Each name stands for a flat space through zero: a line, a plane or more. A row that begins with a name and a colon came from that space; any other row is followed by the name of the space it lies nearest, among the names in its block.
z452z173: [ 0.27  0.89 -0.24  0.55 -0.32 -0.53  0.97  0.17  0.13 -0.04 -0.73 -0.50
  0.46  0.00  0.39 -0.44 -0.27  0.06  0.61 -0.80 -0.01  0.07  0.46 -0.10
  0.69 -0.82  0.83 -0.31  0.17  0.32  0.23 -0.01 -0.39  0.08  0.01 -0.68
  0.24 -0.11]
z84z914: [-0.70 -1.05 -2.81 -2.22 -1.40 -0.89 -0.70  1.97  0.41  2.10  0.38  0.00
  0.51  0.45  1.52  3.74 -1.88 -1.55  1.93 -2.87  3.89 -1.95 -0.08  1.35
  1.54 -1.12 -0.16 -0.81  1.45  1.20 -2.15  0.81  1.94 -0.89  0.09  0.64
  1.18 -2.07]
z551z561: [ 0.73 -2.39 -3.17  0.33  0.97 -3.03 -1.00 -1.50  0.32 -2.95 -1.50  1.24
  1.08 -4.93  0.04 -0.86 -0.26 -0.02 -0.56 -1.52 -0.06 -0.08 -1.17 -2.06
  1.38 -1.80 -0.91 -0.37 -0.19 -1.28  2.11 -1.20 -1.30 -1.04  1.32 -0.94
  0.07 -1.31]
z972z748: [ 1.67 -2.15  2.60 -0.56  0.57  2.78  0.38  0.62 -0.27  2.94  1.27  1.51
 -0.92  0.92  1.73 -0.79  0.49 -0.42  1.05  0.16  0.31 -2.09  1.63 -1.64
 -0.74 -0.52  0.49  1.37  0.53 -0.68 -2.17  2.15 -0.46 -0.59 -2.14  0.89
 -1.01 -1.32]
[ 0.47  1.52 -0.50  0.32 -0.51  0.06  0.57  1.18 -0.38  0.02 -0.34 -0.61
 -0.21 -0.14 -1.12 -0.52 -0.13 -1.03  0.11  0.47 -0.77 -0.35  0.97  0.76
  0.94 -0.96  0.62 -0.62  0.67  0.51 -0.22 -0.07  1.04  0.13  0.77 -0.34
 -1.04  0.44]
z452z173
z233z725: [ 2.16  0.98  0.62 -4.21  1.62 -2.96  0.19 -0.29  4.35  3.32  0.66  1.77
  0.38  0.21  1.01 -1.15  0.41 -0.96  2.23  0.52 -1.12 -2.44 -0.51  0.46
 -0.12 -3.56  0.78  0.35  0.93 -0.96 -0.35 -2.02 -1.09  1.01  0.06  2.23
 -0.20  1.73]
[-6.20 -8.32  2.26 -3.32  4.29  0.60 -0.84 -4.40 -2.17  3.46  1.02 -1.77
 -1.15  2.56  4.25  3.62  0.91  2.32 -6.27  2.28  1.55  2.34  0.31 -0.66
 -3.43  6.82 -5.11  1.84 -4.59  0.29 -2.33  0.97 -2.95 -0.44 -4.64  4.12
  1.42  3.54]
z452z173
z452z173: [ 5.90  6.09 -2.28  3.17 -2.94 -1.46  1.29  3.49  1.25 -3.23  0.16  2.05
  1.02 -1.34 -3.40 -2.03 -0.38 -1.54  5.06 -1.93 -1.63 -1.58  0.34 -0.12
  1.85 -5.65  5.09 -1.22  3.05  0.22  1.31 -1.14  2.75  0.37  3.83 -2.62
 -1.60 -3.52]
z233z725: [-0.47 -0.13 -0.33 -2.01 -0.13  0.19 -0.42  0.26 -0.41  1.46 -0.48 -0.33
  0.87 -0.16  0.29 -0.18 -0.16 -0.61 -0.82  0.63 -0.68 -0.11 -0.03  0.21
  0.65 -0.59  0.53 -0.64 -0.34 -0.69 -1.05  0.36 -0.43 -0.54  0.77  0.54
  0.42 -0.04]
z744z841: [-0.06  1.10  1.02  3.29  1.25  0.78  0.18  1.34 -1.68  0.37  1.30  2.92
 -1.43  1.89 -1.39  0.48  1.99 -0.28  1.31 -0.04 -1.68  0.30 -1.01 -1.01
  0.64  1.11  2.17 -1.17 -0.10  0.61  1.40  0.06  1.05 -2.92  0.60  0.18
  0.23 -2.01]
[-4.34 -5.68  1.75 -2.20  3.02  0.19 -1.20 -2.95 -0.98  3.14  0.81 -0.64
 -0.88  0.55  2.57  1.80  0.48  1.33 -3.46  1.69  1.20  1.27 -0.22 -0.18
 -1.93  4.80 -3.66  0.69 -3.02 -1.00 -1.14  0.61 -2.43  0.10 -3.58  2.63
  1.06  2.85]
z452z173
[ 0.15  0.82 -0.91  0.04  3.10 -1.87  1.04  0.84  1.82  0.09  0.57  0.25
 -0.59  1.43  1.15 -0.63  0.28  0.46 -1.02  1.88 -1.01 -0.38  0.25  0.16
  1.06  0.37  0.18 -0.40 -0.85  0.05 -0.92  0.53 -1.05 -0.84 -1.27 -0.73
  2.15  0.38]
z972z748
[-0.14  0.75  0.34  1.08  1.62 -0.77 -2.64  0.21  0.43  0.58  1.76  1.90
 -1.65 -0.71  1.60 -1.10  2.53  1.59  1.06 -2.19 -0.72 -0.64  0.92  0.79
 -0.11 -2.63  3.49  0.67  0.74  0.18  1.38 -0.58 -0.12  0.62 -0.14 -0.83
 -2.90 -1.32]
z744z841
z744z841: [-0.77  0.07  0.34  4.11  0.72  0.89  3.94  0.05 -1.26  1.53 -0.42  4.06
 -0.04  3.01 -4.07  0.40 -0.83 -2.69  1.00  1.69 -2.94  0.76 -1.69 -3.34
  1.34  3.37 -1.65 -2.00 -0.57  0.96 -1.92  0.06  1.90 -3.50  0.52 -0.08
  2.12 -0.40]
z972z748: [-2.79 -1.09 -2.18 -1.58 -2.15 -1.81  1.30  0.20  1.29  1.78 -0.81 -1.26
  1.97  0.85 -0.31  1.47 -1.80 -0.58 -0.62  0.39 -1.70  2.01  0.48  1.96
 -0.95  0.43  1.50  1.58 -0.46  0.89  0.58 -1.18 -0.21 -1.30  0.44 -2.16
  2.69 -0.56]
[ 1.45  3.50  0.99 -0.74  0.87 -1.44 -0.27  0.03 -0.20  0.89 -0.07 -1.81
  0.87 -0.46  3.26 -2.34  4.36  1.39  1.60 -1.54  0.64 -1.46  1.30  0.76
 -2.06  0.00  0.78  0.14  1.68  1.43  0.51 -0.99  0.80  0.53  0.85  1.34
 -1.87 -0.44]
z744z841
[-0.80  0.33  0.89  1.29  1.65  1.73  0.04  0.90  0.79 -0.29 -0.82 -0.36
 -0.82 -1.77 -1.78 -1.55 -0.30  0.93  0.31 -0.34 -0.28  0.05 -0.78 -0.87
  0.66  0.10  1.01  0.21 -0.34  0.14 -0.89 -0.68 -0.23 -0.55  0.97 -0.45
 -1.71  0.40]
z972z748
[ 0.37  0.01  0.16  0.22  3.28 -0.73  0.92  1.03  2.06 -1.76 -1.39 -0.99
 -0.54  0.00  0.55 -2.08 -0.16  1.57 -0.92  0.08 -0.22  0.81 -1.42  0.14
  0.07  0.13  1.61  1.35  0.38  1.52  0.16 -2.36 -0.96  0.19 -0.05 -1.36
  0.90  0.41]
z972z748
[ 1.83  1.00 -0.94  0.94 -2.20  1.53  3.20  0.77  1.07  0.58 -3.00 -0.42
  1.49  4.14 -0.28  2.40 -4.83 -0.81  0.24  3.90  1.01  0.47 -0.81  0.78
  0.33  2.49 -1.46  0.05 -1.62  0.14 -1.89  2.36  3.00 -1.19  0.73  1.98
  2.34  1.08]
z744z841
[-0.98 -0.69 -0.09 -0.26 -1.16  1.56 -0.67 -1.48  0.46 -2.64  0.25  0.94
  1.62 -2.73 -0.41  1.83  0.54 -2.66 -3.15 -1.33 -0.21 -4.24 -0.65 -0.21
  1.68 -0.88  0.75  0.01  0.45 -0.86  0.54 -2.13 -0.68  1.75  1.88 -0.94
  0.56  0.03]
z551z561
[-1.37 -1.84  0.18 -0.58  1.06  0.50 -0.49 -0.72  0.06  1.20  0.89 -0.70
  0.03 -0.07  1.01  0.76 -0.56  0.59 -1.92 -0.22  1.03  0.24 -0.83  0.16
 -1.30  1.17 -1.74  0.19 -1.53 -0.11 -0.41  0.55 -0.63  0.24 -1.20  1.16
  0.52  0.73]
z452z173
[-1.00  1.72  1.78  3.01  0.66 -1.30  4.54 -2.58 -3.28  2.78 -1.53  2.68
  2.32 -0.22 -2.19 -4.75  3.67 -2.37  0.97 -0.60 -2.53 -1.97 -0.68 -1.87
  0.95  2.55 -5.38 -2.84  2.04  1.15 -0.11 -2.29  1.70 -3.11  2.09 -0.17
  1.96 -1.14]
z744z841
[ 2.46  2.21 -0.97  1.62 -1.74 -0.27 -0.22  1.97  0.44 -1.16  0.04  0.88
 -0.06  0.10 -1.17 -0.72 -0.23 -0.82  2.80 -0.99 -0.90 -1.48 -0.68  0.71
  0.82 -2.69  2.15 -0.13  1.36 -0.63  0.98 -0.45  1.11 -0.52  1.59 -1.12
 -1.10 -1.77]
z452z173
[ 4.18  4.53 -0.99  2.07 -2.38 -0.26 -0.11  1.30  0.91 -2.77 -0.53  0.67
  0.66 -1.57 -1.87 -2.10 -0.84 -1.26  3.78 -1.27 -1.30 -1.35  0.12  0.08
  0.88 -3.50  3.30 -0.41  2.70  0.11  0.46 -0.85  1.46  0.16  2.47 -2.84
 -0.60 -2.45]
z452z173
[ 0.48  2.05 -0.18  1.05 -0.78  1.73 -2.42 -0.84 -1.09 -2.82 -1.02 -1.79
 -0.30 -1.04 -1.91 -1.44 -1.12  1.64 -1.10 -0.05  1.62 -0.34 -1.43 -0.43
 -0.31 -2.34  0.11  0.77 -0.54  0.48  1.32 -1.05 -0.40  0.23  1.41 -0.32
 -1.12  1.03]
z972z748
[-1.17  3.72 -0.08  1.24 -2.37 -2.05 -4.36 -3.15  1.78 -2.90 -0.45 -2.82
  2.34 -1.30 -1.14  2.20 -1.50 -0.77 -2.55  1.51 -0.38  0.63  0.10  1.16
 -0.20 -2.92 -0.81  0.50 -1.32  1.87  2.09 -3.01  0.35  0.10  2.44  0.03
  2.71  0.42]
z972z748
z551z561: [-1.03  2.53  2.08 -0.36 -4.39  5.17  0.62 -1.83  0.76  2.22  0.63 -0.62
  0.82  3.47 -0.05  1.97  0.85 -2.27 -3.97 -0.31 -0.84 -6.59  1.99  2.52
  1.31  2.36  1.47  1.83  0.76 -0.92 -2.59 -1.97  1.73  3.40 -0.72 -1.23
  0.36  0.89]
[-0.97  1.60 -0.91  2.65  0.42  0.92 -2.30 -1.38 -2.39 -6.05 -3.21 -1.16
 -4.49  1.57 -2.40 -0.94 -0.92  1.22 -1.12  0.55  1.67  2.23 -0.05  0.35
 -0.73  0.84  0.45 -2.07  1.17  0.09  2.10  1.59 -1.01 -1.03  2.49 -0.07
  2.29 -2.57]
z233z725
[-1.49 -1.54 -1.19 -1.44 -3.06  0.19  1.44  1.56 -1.08  1.67 -0.12  0.35
  2.99 -1.12  1.21  0.74  0.39 -0.55 -1.57 -0.49 -0.76  1.70  0.37 -1.44
  1.24  1.26 -0.85  0.15 -1.66 -0.11 -1.34  1.18 -0.09 -0.89 -0.87 -0.56
 -0.73  0.22]
z233z725
